Rows and roughly how far along a hidden order each lies, from 0 to 15
In the rows, zero is written as 128.
[145   1 155  60 106 135 161 149 111 101  81 111 130 139 124 177 113 147
 191  66 223 197]	15
[151  23 158  67 107 136 166 150 110 100  81 110 133 144 124 171 115 153
 190  62 236 198]	14
[168 106 123 166 125 123 140 120 131 125 139 146 137 148 125 101 153 142
 103 114 146 130]	4
[180  39 149  97 119 133 154 146 118 103 110 115 138 153 124 142 112 163
 153  75 238 177]	9
[152 165 113 206 142 126 118 118 141 139 165 146 138 131 129  89 148 143
  81 143 113  95]	0
[158  39 156  66 116 133 149 147 116 111 100 113 133 142 125 159 117 143
 171  82 207 181]	12
[135 134 110 197 134 122 115 110 132 124 149 144 126 137 126 102 129 129
  99 142 118 107]	3
[176  83 130 148 125 123 139 125 127 118 122 139 137 159 124 111 145 143
 115  81 199 137]	5
[171 100 126 142 122 119 136 118 129 131 125 145 132 159 125 112 149 125
  96 114 163 128]	5
[170  56 146  96 117 130 147 140 121 107 108 119 136 148 124 136 129 152
 141  77 211 172]	9
[173 147 123 148 130 124 130 121 142 146 150 152 147 139 129  92 169 144
  82 137 144  93]	1
[155 109 122 166 126 121 130 119 132 128 138 149 134 148 126 100 152 134
 100 128 148 117]	3
[165 104 125 179 131 126 136 124 129 118 149 138 137 145 124  92 135 148
  96 116 169 136]	4
[159 120 123 186 131 126 132 120 133 119 153 143 136 145 125 100 136 147
  95 114 151 128]	3
